Levels:
[-414  -13  120  220  -32   51  -18   19  -12  -91 -265  -16 -137  126
   24  -56  351  298  157  -46   23   91  262 -141   10   51   44  332
 -193   94   39  -44   97    8   44   44 -138 -344 -209 -175   42 -198
  173 -164 -221 -230 -109  208  171  -77  -22  180 -184   33  -60  207
   47   56 -145] : 25
[-365   15  428  -99   33  225 -135  128  -26   55 -241  381  150  -51
  384  302  152  218  -21  -16   53   80  164 -126  -44   41   17 -113
   -4   41  282  213  -51   10   44   62  233   64 -112 -174  147   94
  157 -157 -332 -130  108  403  201   77   47  371  -57 -156  226  314
   83 -423   -9] : 8
[-178  374  305  -58  158  112   42   25 -221   35  124  -22   95  -65
   61   33  -10    8   38   22   54 -382   -3  -88  -93  205  212 -314
 -202   67   41 -182  125  -62  -30  253   72  179   65 -139  -69 -127
   16  -65 -327   -9  186  194 -195  118 -246  -67  269  -37 -130  127
   73 -116  -10] : 8
[ 209  287 -133 -183  358   78  -34   79   77  146  297  140   65 -185
   -2 -152 -199  196  136  174  151 -360  -37   51   -1 -208   60 -337
  -14   56   44  -39  131  -77   59  -63  125  361 -109    6   44 -192
 -234  248 -184  -93  161   66 -105   71 -159 -209  246  -43 -105   90
  -98  144 -133] : 2
[ -30  264   70  107  182   13   12  -68 -281  161  128 -258  156 -116
 -101   19 -197 -144   -5  206   20 -437   11   59  -76  230  103 -142
   55    7   23 -134   52   55   55  203  -41   31  106  -71 -212   44
  -70   33 -193   97   44  204 -315  120 -268 -117  226   -3 -232   96
  -69  -69 -131] : 27
[ 245   45  -11  153  477  325 -288  226 -137  -46  130   71  -27  180
   68  108  -97  -64 -102  154   47  258  152  -68  -82 -189  120 -108
  146 -254  -27  205   11  371  -30  -81   -1   -9 -296  205  137   68
  -68 -162 -169   69  161  257 -172   84  -81  323  102  -75  -34   23
  167 -161  -31] : 4
[-122 -274  116   -2  192  -28   62 -163   63   27  243  -57   45 -239
 -151 -153 -167  205 -142  108 -119  397 -116 -181 -255 -107  240  196
  275  -66   74   81  101  175   31   86  104  419  -73  551   -3   33
  -37 -102  149  233   -4 -256  151  -43   -1  281  276  238   44 -263
  203 -141  -93] : 37
[ -34  180  229  154 -128  -84  -49  166 -197  -94 -272 -155   22  -49
    6  226  233   81   76 -158   55   59  -40  168 -172  -31   40  150
   31  -29   38  239 -114  -82 -107  101 -112 -312  138 -113   58  -41
  195   39  -77  -32   98  494   -9  -93  -25   36  170 -198  -16  -15
  221  121  243] : 11
[  48  232  136 -129  256  -22  -45 -130 -261   22  174  -67  219 -114
   84  -13 -191  -92  -49  249  -37 -273  -27  -90  -70  412  263  -60
   53   38  -26  -59 -136  153   20  247  125  306    9  155  108  147
 -140 -131 -120   91   24  145 -182  -27 -309  237  101  157    7  147
    9 -140 -246] : 32
[-137   14  -10   80  -65  -18   90  -47 -279 -186   -5  229  -30  -10
  -40   55   22  141   64  113  -35  -63   85   30 -124  121  189   95
  -19    7   97   50   20  209  -77   -8  146  151  -79 -151  164  130
  -55 -150 -118 -238    1  132  -55  130 -159  387 -110  324  231  137
  183 -130  -33] : 15
[-156   54  156   85  171  -28   75  -39  -56 -115   12 -159 -100  141
 -170  -47  162  236  -94  -31 -186   78  168 -202  -27  160  134  130
 -279   69  -61  -20    3  111  -85  -28 -245  267   64  229  349  -71
  138 -162  -17  -52   71  -19  -35   60  -58  116  155  121 -238 -106
  318   67 -132] : 13
[ -29   83 -201  119   41  224 -158  114   44   86   30    3 -139   95
  -57   83  -73  -48   -4  -13   64  147  115  -66  -21 -112  -57 -103
  275 -410  162   96  -22   71   29 -214  -54  234 -216  132   82  -38
 -144   78   22   27   47  188  -99  141   -3  111  138 -151  -68  -57
   62 -143  -90] : 8
[ -73   50  -36   13   88  -66 -178  104   97  -99 -301  -55  -16   33
  200  128  128  355  268 -143  -57 -114  -66  -52   19  -60 -201  150
 -183  -10  -23  122  112    2  -33   58   30 -173   -7 -332  138 -164
  283  232   72  -90  125  131   33 -139   -3  131  -19  121   89   51
   -6  138  143] : 1
[  59  130   16 -382  350  263 -299  -68   54   37   84  459  111 -114
  232  -71 -195   19  170    4   81  -63  102  -63   64  -39   47 -135
 -297  -64   53  102   36  124  161    9  256  281 -189 -195  120 -134
 -146   46 -143 -146  179    5  -67   30 -124   63  -87   12  398  339
 -183 -111 -359] : 24
[-389  152   48  246   -1  -37  -51  112  -41    2 -284 -222  -51  287
 -135  179  273  243  107  -48    3  -18  326 -124  -92  132 -137   76
 -185  -22  110  -57  -88 -121 -125 -195 -194   -6  -15  -80  214  -46
  248  102 -202 -298   17  434   66   57  151   62  207 -202 -159  -27
  184   -9 -210] : 25
[-152 -242 -289  144  138 -103   42  -53 -192   23 -325  -94  200 -111
 -300  166   60  420  178  -43 -157   93  147  254 -118 -145 -137  366
 -145  199  229  115   85 -195   40  394 -247 -142  -23  -66  -91  -32
  195  -16   38  -69 -148  103  163 -246   99  128 -116  130 -136  163
   64  166 -163] : 9
[ 133  369  -54  -89   56  204  103  -65  305  195  209   53    0 -110
   12 -215   -3  -18  197  -78  176 -124  -87  -38  -84  -39  148 -232
  -68  -58 -190  -90  115 -367   93   93   10  260 -127   73   17 -149
  -80  189  -20  140  119  -48 -149 -191  -28 -245  244  -78 -247   70
 -162  209 -277] : 9
[ 116  114 -388  151  163  183 -117  157  388   50  -28  -42 -111  420
 -196   43  198  198  259   35   89   86   50   54   -9 -231   -4  105
 -259  -22 -142  142   28  -31  -15  137  -16   62 -241 -224  312 -176
  133  146   50 -140   53 -224   69 -392  -87  227   18  245 -111  -54
  261  282  -72] : 17
[-315   47  279  184 -126  120   10   66 -144  -65 -348  115   75  -16
  106  203  195  204  127  -62  -47  144  197   77   -4    7  -96   47
 -216  187  279  193   22 -102   -8  188   24 -142   68 -271    5  -75
  256 -204 -226 -242  -38  299  157   27   62  125   75 -117   40  234
   46 -220  -19] : 27
[  -3 -125 -247  206  413   87 -163  101   28 -311 -155  -97  -24  527
   40   34  -48  413  253  149  -51  -13  267 -233   28 -153 -180   93
 -262   42  -18  -40  285  311 -106 -164  -84 -121 -288 -200  161   -5
  224  124 -281 -226    1   84 -128  -20  117  279  -52  193 -221   34
   37  -43  -68] : 0
[ 188  -36 -246  252  441  106 -267   24 -149 -146   10    6 -279  277
   52  -33  -97 -125  -32  202  -75   42  246   -8   12 -112  -56   61
   60 -280 -261  131  -30  352 -146 -183 -160  -38 -324  134  285  139
  -72 -126   77   36   -9   -2 -243   64 -106  234   84   29  -43   29
   -2   65 -254] : 16
[-291  235  209 -119 -122  -48  -30  -94 -116   31  -24   12  -37   17
  -10  -62   -7  -76  100  -19   53 -207   57  -11   34  129  133  -17
  -82  -48  150  -48  -88   -4   52  -56    6  291  166 -131  173 -154
 -146  -31  -61  -80  -12  148 -117   96 -250  -67  171 -103   43   37
  114   18 -138] : 30
[  98  -65  -63  240  110  -82  -47  -11 -369 -134 -154  -58  -29    8
  -86  129   71   12   27 -107 -116   32  146  275   23   54   53  360
  151 -157 -111  206 -140  158 -102  -38 -258 -230 -114   29  295  276
  131 -152   44    3   -9  346 -256  -78 -112  322 -147    8  -29  -30
  196  180 -126] : 22
[-376  182  335  -13 -316   -1  117   -6 -255  -19 -155 -116   13   19
  -75  168  166 -100 -187  -43  -14 -192   94  100  125  351  108 -144
    7    2   83  -58 -286  -63  -14  199 -202  163   95 -208  371   44
   84 -397 -143  -85  -45  199   29  -25 -215  229  245 -133 -138   -2
  397  -27   69] : 2
[  18   19  113  313   84   47  126   74 -113  123  -78 -101  200 -179
 -250  196  132  191  105 -109 -143  327  -39  329 -274 -257    5  115
  -77  181  114  285   77 -295  -74  350  -27  -25  275   99 -102  -12
  360  -51   73   55  129  191   52 -144   92  -51  352  -49 -134 -101
  231   91  -19] : 30
[ -95  180  -70  -51  179  197 -279  127 -109  266   39  134   61  -37
   20  174 -171 -125   84   43  182  -49   45  -41 -213  -95   82 -182
  189 -372  215   24    9   63   85  -68  170  233 -136    0  -66  -34
 -245  155  -36   84  155  347 -158  137  -88  152  106 -110  214   87
    1 -179 -120] : 5
[-211    1  187  121  229  -46   52  -36   -4   76  -73   50    4   14
  -69  -60   73  433  173    5  -52 -100  185 -121 -124 -135   62  131
 -215  213   99  -39  223  -21  -34 -152  -60   75  126   -6  127 -160
  142   88  -52  -36  136  161  -36  130   19  -41   62  127 -118   15
   15  111 -111] : 17
[-127 -255  -82   70 -183  -96   98 -184  195  -19 -121  -54  -80  -45
   -9 -155  127  158  136 -100 -162  224  -70    0  -69 -148 -103  418
   59  -37 -252   12  161 -183   55  116 -126  -28   16  140  106   37
  233   -4  364  235  -59  -79    1 -246  126   49 -101  190 -110  -40
  -23  375 -164] : 1
[ -58  180   57 -122  -81  229   85  -32  152   45  114   31  177 -132
  -31   72 -155  181  -81  125  -38    0  -81 -144   17  174   19 -375
   87   76  349   65  -70  -50   84  168  175  556  124  -74   74 -175
  -16  -53  -56  -40  106  -99  202   81 -105   84  356  136  -78   40
   74 -346  104] : 6
[-275 -100 -205  361 -106  196 -197  142  105   15 -248   36 -268  236
  100  137  191  -90  138   98  -52  334  124   17 -106 -284 -294  137
  -31 -237   -7  186  157  -20  -19  184  104 -155 -202  -93 -167  -46
  148  -54   96  -90 -133   -5  106  -26   95  134   53  -32   99  154
  -20 -118 -126] : 37
[-129  114  -14   10   81   50 -257   14 -180 -136 -270 -149   11    4
  147  103 -196  -12   45  138   33 -115  106 -114  -23  131 -255 -260
  -31 -107  111  -66  -70   34  -69  134  -31  -41 -118 -210  -25 -172
   10  -51  -59  -68  -35  147  101   26   47   80  421 -129   76  135
 -212 -172    7] : 1
[  25   30   18 -176  217  119  -24   56   82   69   -8  134  130   93
 -176  -13  209  266  215 -252   75   51   83  171   85 -210  269  329
 -356  123   14  146   91  -53  175  238 -184   -9 -125  -85  238 -148
   66  -10 -201  -42   75   77 -104 -352 -177  102 -348   26 -155   95
  339  346 -142] : 13
[  17  128  -24  316   -6  104  -31  255 -103 -240 -191 -138 -102  178
   40  151  153  115   55   40   69  112  159    0  -85  -71 -187 -136
  -89  -78 -104   62   68   17 -175  -51 -107 -267 -265 -102   55   60
  233   -7 -309 -287   20  356  -11   13  230  139  290 -190 -152   12
   90  -53   70] : 1
[ -76  -80   81   24  134  148  164 -131  107 -339  190   35  243   24
  -64  -32 -117  515   13  109  -71  112    4 -190  -89   84   94 -109
  182  202  270   63   55  148  -76 -139  214  212   -1 -187   16    2
  296   48 -406 -263  169   23  218   90   -2  169  273  205  -74  -83
  175 -374   90] : 26
[-157 -275  132  -88  239   84  113 -241  214 -222   88   51   72    0
   11 -283  -43  491   -8  -11  -52   94  145 -259  173   35  153  228
   44  154   33   -9  131  271  150 -224 -129   22 -269  -24  198    4
  155  -71 -319 -111  -40 -175  106  -68  -15  214 -110  158 -217  -10
   81  -89 -168] : 31
[ -14  343   56  102 -180  213  195 -102 -126   92  274  -12  154  -75
   20   54 -153 -241   61   81  -57 -217 -130   48  -74  268  119 -298
  230 -109  102  -66   69 -159    7  226  242  409  198  -29 -174  138
   14  -18  -91  124  122  182 -353  164 -242  -72  221   60 -179   58
  -27 -280 -118] : 35
[-277  176  166 -148  -77   33  238 -229   90 -243  -34   45  172  134
  110  -17  133  237  198 -228   -8 -134    3 -259 -142  395  199  -14
 -256   55 -106 -159   78 -170  -41    5   40  217  -44 -214  162  196
  286  125 -330 -132   91  104 -134 -147   79  145   33   98 -126   92
  121 -131 -246] : 7
[-146   82 -115   33  327 -147 -272  154 -360  174 -159 -100 -225 -307
  108  118 -118  -51   37  -66    6 -385   57   94   40  -71 -153   63
 -127 -361   15   44  220  202   47  105 -160  -49 -326   96 -184    3
 -266  181  -33    0  -89  108 -322  189 -124   27  -16 -178   80  120
 -133  -22 -120] : 10
[  31 -137  -58  207  412  -21 -225   20 -139 -157 -310  -67  100  273
    2  173   44  187   94  177  -44  219  156   30 -262 -202   61  333
  -67   97   60  357  -47  291  -17   14 -125 -363   53 -127   46   92
   92    8  -75    9  -66  203   27 -142  -25  225  -15   57  -47  204
  154   -7  -28] : 7
[ 124  135 -114 -138   -5  112   12  -74 -190   39  255  204  169 -124
 -141    1 -213  -74   10  282   63 -246  -65  192  -41   80  238 -106
  157   39  140   33  -85  137   84  240  233  295   29 -197   43   -3
 -233 -119  -79  -49   82   50  -85   30 -404  178  -49  312  169  181
  104  -23   -7] : 17
[   0  160  326  -44   72   64  -82   43 -335  -30   -7  323   90  -79
  161   30 -103 -142  147  239  118 -100    6  197 -116 -118  249  -68
 -270  196   66  155   92  200   18  325  310   33   54 -227    8  -15
 -175 -271 -207 -101   -1  116 -138   16 -271  204   62  122  327  282
   51  -86   10] : 27
[ 160  216  310 -203  201  157 -170 -138 -195  -76   94 -159  125   13
   54  -64 -390 -213 -153  107 -151  -23  111 -122  247  251    1 -254
 -109   16  195   63 -169  170   32  156 -151  525  261  265  236 -194
 -144 -291   12  227   56   14 -225  161 -228 -142  413 -182 -235  -10
  -65 -199 -118] : 23
[-235  -11 -339   96  382  132  -14 -231  268  163  162  -32   -5   30
  -24  -75  -68  158  174  -70 -104  -30   13 -234 -241   74  -19  -17
  125 -292 -143 -163  169 -210  -30  -29  100  353 -272  125  -72  123
  184  297  115  139  104 -215  -70 -113   68   83  213  143  -75  -62
 -118  -95 -559] : 38
[  70  108   91  113  401  186 -224  234  -46  172  -36  245  -15  119
  136   32  105  171  247    9  145  -10  236  -20 -144 -388   51   55
 -133  -36  -67   43  254   -7    3 -160   14 -193 -168   56   65  -91
   33  117 -168   29  238  537 -240   75   50    0 -156 -130  -24  190
  -83  201 -178] : 9
[ 266  119 -296  227  108  223  -59   10   51  156  105   38  -15  -70
 -158  -44  -38  -92  179  -31   30  372  -27   92 -210 -137  141  111
  163 -263  -69  149   16  -87   48   95   39  112 -176  265   26  -27
  -81   -2  291  165   55   54 -118 -191   -7  192   79  146   42  -32
  -24  110 -270] : 35
[ 157  145 -141  -36   17  174    2 -149   68  110  240  -78  152 -153
 -220  -76 -223 -172  -58  126   65  196  -92  -99 -279  161  196 -120
  213 -226  -33   -1 -115   34  110   27   92  321  -34  198  -51   47
 -138   70  110  117  104  -15  -45  -44  -10   93  308  145   70  -45
   11 -116 -224] : 38
[ -58  204  129  203  290   61  -72  136 -196  171 -223  -52  121 -335
  203  108 -182  269  282  -20  152 -326   76   21  -22  -62 -113 -201
  -80   57  252   -7  320  -57   35  150   37 -241 -254 -162 -327 -121
   10  191 -314  -61  -13  280 -130   60   73   22  220 -142  -88  162
 -395 -254    1] : 34
[-231   21  -43   36  201   84 -206   36 -314  -94   55  -29 -209 -123
  159    9 -109  -65 -117   50 -174 -141  156 -116  191  195 -193 -111
   63 -327   29 -121   62  171  -75  124   -9  223 -345  179    0  -40
  -35 -220  -81  -99  -18   67 -102  263 -155  169  117  -95   79   63
  -78 -239 -226] : 35
[-111 -228 -167   47   60  -13  -66  -27  156  125  -74 -225   22   69
 -337  -10   64  226   69 -137   38  177   56  106   30 -165   53  413
  153 -118   12   45  -40  -36   90  146 -284  -30 -244  110  210  -86
  113    9  110  147  -58  -49   96 -402  -35  262  -64   61 -176 -245
  276  326  -78] : 20
[ 107  151  300 -127  116  164 -112   99 -139  -79  252  266 -140 -152
  278  -97  -33 -216 -170  141   45   29  -40   -3   -8  -88  154 -230
   85 -154 -223   94    1  170  -36   35  170  192 -153  199  177   42
 -138 -275 -112   47  160  137 -133  148 -181   94  198 -127  156   95
   86   -9  -23] : 3
[-106  203  -50   -8  349  228 -270   19  -28  133   98   96 -225  103
   95 -115  -39 -142  108 -113   28 -128  227 -134   89  -17  -33 -178
  -92 -384 -180 -196   63  -43  -37 -130  -81  225 -331  110  226 -163
  -43  -35   40   49  166   92 -260   80  -97   -2  172 -189   17   -4
 -105  105 -437] : 38
[ 105  -94  102   96  -26 -222    3  -54 -348 -159 -252 -152   96 -115
 -201  -15  -64  215   38  217 -125    9   91  179  -44  -44  -24  287
 -170  359   96  115  -46  121  -40  268 -208 -177  278  -17  131 -193
   33 -237  145  -15  -77  158   84  -49  -85   51   69  238  -27   91
   24  281  155] : 16
[  53  249 -115  315  210   49 -164   90 -190  -59 -240 -141 -299  -68
   17   47  155   15   58 -167 -119   90  154   49   -9   31 -124   18
 -114 -218  -78  157  -89  -86 -150   22 -307 -132 -103  100  161 -222
   48 -104  235   -3   25  130  -40   21  -39  -30  294 -162  -88   48
  -74  138 -133] : 12
[ 111    8 -345  139  -28   28 -111 -165 -103  -52  -26 -328  -37  297
 -267   31 -171 -427  -59  200    0  172   50   15 -153  239  118  212
   99 -331 -195   56 -222  232   22  214 -205  137 -169  186  135  263
 -197 -121  199  206 -230 -146 -230 -268 -107  349   97  173 -102  -44
  150   15 -281] : 18
[ -60  138 -325  134  204    0   98 -125 -188  113  -56 -110  201 -237
 -263  176 -255  229  187  -96  -39 -221   38   91 -223  162  -47 -164
   12 -109  270  -38   76 -182  -55   85  -41  297  -77  -90 -149   89
   22  285  -23  -61   44   48 -124   29   78   73  314  103  -63  -19
 -101 -216 -232] : 15
[  85   38 -274  -33  -46  107  122 -219   40  116  266 -209   56 -105
 -282 -151 -253 -165  -36   24  -94  -89  -51  153  181  139   -3  -39
  206 -166  -30  -95  -34 -129  116  277 -166  456  -96  193   61   34
  -84  -88  137  200  -87 -253 -202 -154 -193  -35  178   57 -333 -138
   19  107 -300] : 27
[-174  106 -168 -184   96  253   72 -168  117  240  210  140  121 -200
 -181  -71 -109   28   64 -123    6   33   -9   -2   62  154  233  -61
  -44 -144  213  -23   18 -110  251  287   58  580 -238   63   31  -69
 -180  -79  -32    2  -52 -301   -4 -163 -202  202    3  132   -9   73
  109 -177 -409] : 34
[ 219   99 -229  -95  -57   66  -76 -323   86  -74    8 -189  126   23
  -26  -30 -465 -274  149  -11   -8   31 -205  -45  -67  238   53   -8
  148 -293   25  124  -90  123   74  152   39  373   36  -29   24  110
 -162  163  288  327  -74 -310 -285 -219 -111  147  260  213    6 -101
 -149 -181 -115] : 20
[-371  -10  -20  -10 -247   64  246 -147  178  -65 -107  -42  182  131
 -389   65   13  410   18   25  141   13  162 -149 -107  187  172  -32
   -6  131  425   -3 -111   86  129 -266  -84  246    9 -399  159  -17
   26  132 -358 -377  -60   -8  257   20   66  220  151  168 -118  -31
  335 -289   31] : 15
[ -33 -129 -153   31  309    2 -146  -17 -110   53  -62 -169   87   -2
 -140  130 -255  -67 -129  273   36    9   70   38 -212  -89  -63  -83
  -13 -106  -18   93    2  205   26  191  -89   85 -217   71  -91  206
  -97   31 -108   39 -123 -136   -1  -83   81  193  344  -26  -38   33
   77 -155 -142] : 8
[ 153   52   84 -356  189   97  -77 -262  367   94  252   39  198 -159
   79 -230 -395   52  113    2  158  -61 -189 -282 -126   78  175 -116
   70 -138 -152  -74   77   94  135 -108  206  414 -137   76  115   16
  -69  320   53  253  209 -236 -132 -170   33   94  250  195  132 -151
 -176  -39 -179] : 22
[ -16   56  -37  170 -324  126   72  164   74  126 -180  125   19   54
 -180  127  205   27  180  150  149  182    1  198 -187 -206   75  141
 -335  172   -9  168  133  -33  114  415  124 -126  -37 -261  -11  -73
   20 -102   -6 -164  -61   -1  100 -230   23  265 -115  319  139  200
  174  126  109] : 15
[-163   35  254  336  -52  112  243   96  -11 -140   15   25  174  293
  -83  231  290  176  -30  146   36  334   80  -56 -520  -53  233  -19
   90  131  -58  146    9  -52 -188 -104  149  -25  104   16   72  405
  377  -29 -380 -141  152  457   42   -1  225  267  278    1 -153  -24
  459 -198   -2] : 4
[-210  257  282 -263  138  111  -35   -5 -173  351   86  193  175 -296
 -123   -3  -59   86  -12  -76  150 -319  225  -20   70  202  221 -163
 -193    4  199 -165  -54  -23  204  -80  -55  340  -66  -25  215 -118
 -186  -45 -248 -139  181  340 -124  177 -137   50  -17 -106  101  142
   49  -12 -312] : 24
[-249   49  135 -147 -319   29    2  -71 -162   24 -131  107   70 -180
   25  156  -82  -55   -1  -36   30 -122  -56   83   74  239   93   10
   55  -97  257   83 -109   81  101  296  108  252  -31 -223  112   17
 -111 -175  -13  -29  -72   10   14  -36 -221  357  -42  146  234   97
  129 -218   97] : 16
[ 197  251 -125 -102  149  236 -151   30  228  314  175   22  -66 -129
    4  -95  -11 -194  115 -114   49   67 -159   39  -26 -151  118   20
  -69 -248 -148  119  104 -149  196  311    1  235  -62  212  -34 -221
 -167   95  266  339  126 -128 -213 -196 -206 -135    7    2  -83   72
  -57  232 -194] : 10
[ -52  257  -43  333   23  213  294  -93  118  283  131 -227   83   -2
 -384   -9  -20   10  -74  219  -79   10  156   39 -212   42  -56 -389
  -95  208   45  -88   20 -438  -43  201 -161  399  241  164  -70  -68
  137  -65   20   73   49  -82   44   63  118 -341  681  -58 -545  -12
  -24  -29 -305] : 17
[  48   59  182  126 -177   67 -122  290 -276  -36 -167   67  -63    6
  128  188  143  -45   67   -3   68   31   28  236   97 -186   11  173
   81  -69   73  214   53   99   -4  267  -17 -252  -91  -24   79  -40
   -1 -222 -109   18    0  471 -155  -27 -173  234 -220  -86    7  109
  158  103  274] : 10
[-154  -16 -143  141  128  -22   -5  -31  389  137 -168  -87   31   55
  -17  -65  -11  488  449 -141  158   48    9 -173 -153 -200  -24  201
  -13  -24  106   -7  260 -167   33 -139   45   44 -256  -34   26 -127
  120  444   16   21  -26  -28   54 -287  218  160  100  122  -95 -155
 -142   60 -150] : 26
[-339  -45  133 -299  134  208  -41 -100  555  301  191  158   57  -77
   49 -138  -73  276   33  -38  135  -82    4 -342   40  -49   62  -82
  -84  -83   67  -77  212   59  278 -171  185  446 -229  -68   62  -90
    9  297 -192  -25  148 -270   85    7   30   60   28   75   39  -30
   18 -178 -233] : 24
[ -53  259  -78  183  346  173    6  -81 -167  -11  -36    0  -29  -15
  100  121   68  -18   -4 -277  -35   -7  219 -169 -146  382  166  -51
   92 -421 -105   48  -84    7  -47 -318 -232   81 -336  180  151  396
   34   97 -191    6   79  350 -363   96   82  222   48 -220 -186  111
   -2 -280 -512] : 8
[-398  106  202   -3 -329  108  223 -165    9   -3   79   28  119   91
  -72   45  -62   46   39   75   62 -221    2 -107  -89  226  160 -168
  161   21  248 -148   44  -52   22   31  164  339  135 -284  -16   56
   54  -14 -251  -32   43   92  -59  129 -149   88  163  125 -104    3
  148 -290   42] : 16
[  86   65   28  528  189  179   92  173  -36   26  116 -147  -21  290
 -295   27  205   92 -100  358   50  259  287   26 -288 -178  116    7
   86  137 -143   70   -4   65 -127 -146 -120 -194  -43  179   87  116
  186 -148 -252 -126   91  369   15   70   94   76  279  -20 -346  -30
  257   81 -130] : 24
[-316  -11   71   -5  -77    8  239  -35   32  -21   84   19  160 -104
 -210   22  -75  457   19  130   75 -118    2 -127 -175   12  127 -183
  100  163  352 -109  131    7   17  -68  135  328   -1 -169  -26  -67
   31   97 -310 -232   54   39  204  131   18  155  273  197  -68  -67
  211 -241  137] : 6
[-592  168  -35   24 -446  -41  176 -235  261   76  -48 -100 -207  -19
  -35  -63  204   47   84 -149 -106    9  -44 -301 -176  375  -61   -6
   17 -226  -17 -239  -41 -442  -81   78   84  578   39  107  108  -97
  123   77  293   25  -22 -150  175  -26   66   15  311  110   28  -85
   -1  -54 -312] : 16
[-246   -8  245  -17   45 -104 -257  130  -26   17 -343  -47   -4   16
  364  118    2  222  334 -137    6 -206   33  -65   86 -182 -311  154
 -145  -41   89   22  276  -54  -34   70   76 -166  -19 -137  -49 -147
  234  251  -74   27   56  364 -149    3   78  -33  -17 -188   53   33
 -208   28   59] : 35
[-146  104 -117  138   49  218  -52  -92   40   60  235  -47  -68   82
 -118    7  -65 -199 -136  118   40  165   61 -165 -228  165  172  -63
  382 -401   30   29 -127  136   18 -191   82  295 -152  171  -31  164
 -119   25  -59   49   59   92  -76  148 -101  154  221  -26    7  -42
  135 -290 -275] : 22
